Here is a tiny trained network, its code and every weight. The questions are about switching its units off for an input and a class, where a switched-off unit gives its printed mean instead of its output.

import numpy as np


def w(rows, s, z=0):
    codes = np.array(rows[::2]) - 128.0
    scale = np.full(codes.shape[1], s)
    scale[-1] = z or s
    return codes * scale


def norm(h):
    return h / np.sqrt((h * h).mean(-1, keepdims=True) + 1e-5)


def f(y):
    return np.maximum(y, 0)


def log_softmax(a):
    a = a - a.max(-1, keepdims=True)
    return a - np.log(np.exp(a).sum(-1, keepdims=True))


def net(x, mask):
    res = np.array(x, float).reshape(1, 2) / 4 @ E
    u = 0
    for l in range(2):
        y = f(norm(res) @ A[l][:, :-1].T + A[l][:, -1])
        res = res + np.where(mask[u : u + 11], y, B[l][:, -1]) @ B[l][:, :-1]
        u += 11
    return log_softmax(norm(res)[-1] @ U[:, :-1].T + U[:, -1])


A, B = {}, {}
E = w([
[194,46,221,79],'x0',
[1,73,121,120],'x1',
],0.0091)
A[0] = w([
[114,122,107,117,190],'L0N0',
[208,76,114,110,41],'L0N1',
[154,102,123,126,69],'L0N2',
[151,162,119,97,5],'L0N3',
[221,104,178,118,49],'L0N4',
[141,107,127,117,51],'L0N5',
[254,184,115,136,67],'L0N6',
[154,165,78,119,71],'L0N7',
[137,203,128,135,72],'L0N8',
[214,121,179,133,115],'L0N9',
[141,194,123,121,212],'L0N10',
],0.02,0.002)
B[0] = w([
[140,99,164,178,155],'L0N0',
[83,89,159,155,189],'L0N1',
[94,110,89,110,147],'L0N2',
[118,127,121,101,150],'L0N3',
[95,66,205,168,222],'L0N4',
[107,103,96,118,141],'L0N5',
[98,138,113,2,252],'L0N6',
[127,153,126,160,175],'L0N7',
[134,148,126,161,179],'L0N8',
[109,60,174,193,217],'L0N9',
[168,99,117,154,184],'L0N10',
],0.044,0.013)
A[1] = w([
[145,146,70,106,82],'L1N0',
[179,230,90,109,124],'L1N1',
[108,98,210,95,142],'L1N2',
[141,136,190,102,196],'L1N3',
[12,46,199,100,192],'L1N4',
[105,128,163,137,239],'L1N5',
[153,150,153,126,25],'L1N6',
[71,42,193,90,154],'L1N7',
[160,172,83,3,3],'L1N8',
[137,146,93,122,13],'L1N9',
[182,32,127,134,57],'L1N10',
],0.021,0.0018)
B[1] = w([
[77,110,122,103,137],'L1N0',
[73,82,142,90,143],'L1N1',
[51,66,122,129,181],'L1N2',
[62,124,127,128,143],'L1N3',
[53,64,145,116,253],'L1N4',
[117,92,71,133,160],'L1N5',
[97,95,114,127,128],'L1N6',
[112,51,211,113,223],'L1N7',
[204,253,73,121,153],'L1N8',
[104,103,120,103,132],'L1N9',
[99,177,82,70,161],'L1N10',
],0.033,0.03)
U = w([
[151,212,76,35,119],'0',
[174,154,151,136,17],'1',
[49,41,157,111,210],'2',
[152,138,91,253,137],'3',
[224,132,167,134,1],'4',
],0.018,0.0068)

Each question gives the input, the list of numbers given to net, and the class t.
The units are the neurons (one row each of A and B). Each row of codes is followed by its name. A weight is (code - 128) times the scale printed after its matrix; where a second scale follows, it is the last column's (A, B and U).
mask holds one flag per neuron, layer by layer. A switched-off neuron (its flag False) gives its mean, the last column of its row in B, instead of its output. The means were averaged over made-up inputs and are rounded, as every weight is.
A unit's drop is (log p(t) with every unit on - log p(t) with that unit switched off) / (log p(t) with every unit on - log p(t) with every unit switched off).
k most important neurons: the k neurons with the biggest drops, biggest first
k most important neurons of layer l: the k neurons of layer l with the biggest drops, biggest first
drop of u: that unit's drop, to one decimal
input [-6,3], class 3: most important neuron : [L0N6]
input [-4,-7], class 0: 4 most important neurons : [L0N6 L1N8 L0N4 L0N1]
input [-7,-1], class 3: 2 most important neurons : [L0N6 L1N4]
input [-3,0], class 3: 3 most important neurons : [L0N6 L1N4 L1N7]
input [-8,1], class 3: 3 most important neurons : [L0N6 L1N4 L1N7]
input [-8,4], class 3: 3 most important neurons : [L0N6 L0N4 L1N4]
input [-7,3], class 3: 4 most important neurons : [L0N6 L0N4 L1N4 L1N7]
input [-7,-4], class 0: 2 most important neurons : [L0N9 L1N8]
input [-5,-8], class 0: 2 most important neurons : [L1N8 L0N4]
input [-2,-1], class 0: 2 most important neurons : [L0N4 L1N8]
input [-6,4], class 3: 2 most important neurons : [L0N6 L0N4]
input [-6,-3], class 0: 2 most important neurons of layer 1 : [L1N8 L1N4]
input [-7,0], class 3: drop of L1N4 : 0.5
input [-6,-8], class 0: drop of L0N6 : 0.5
input [-4,0], class 3: drop of L1N4 : 0.5
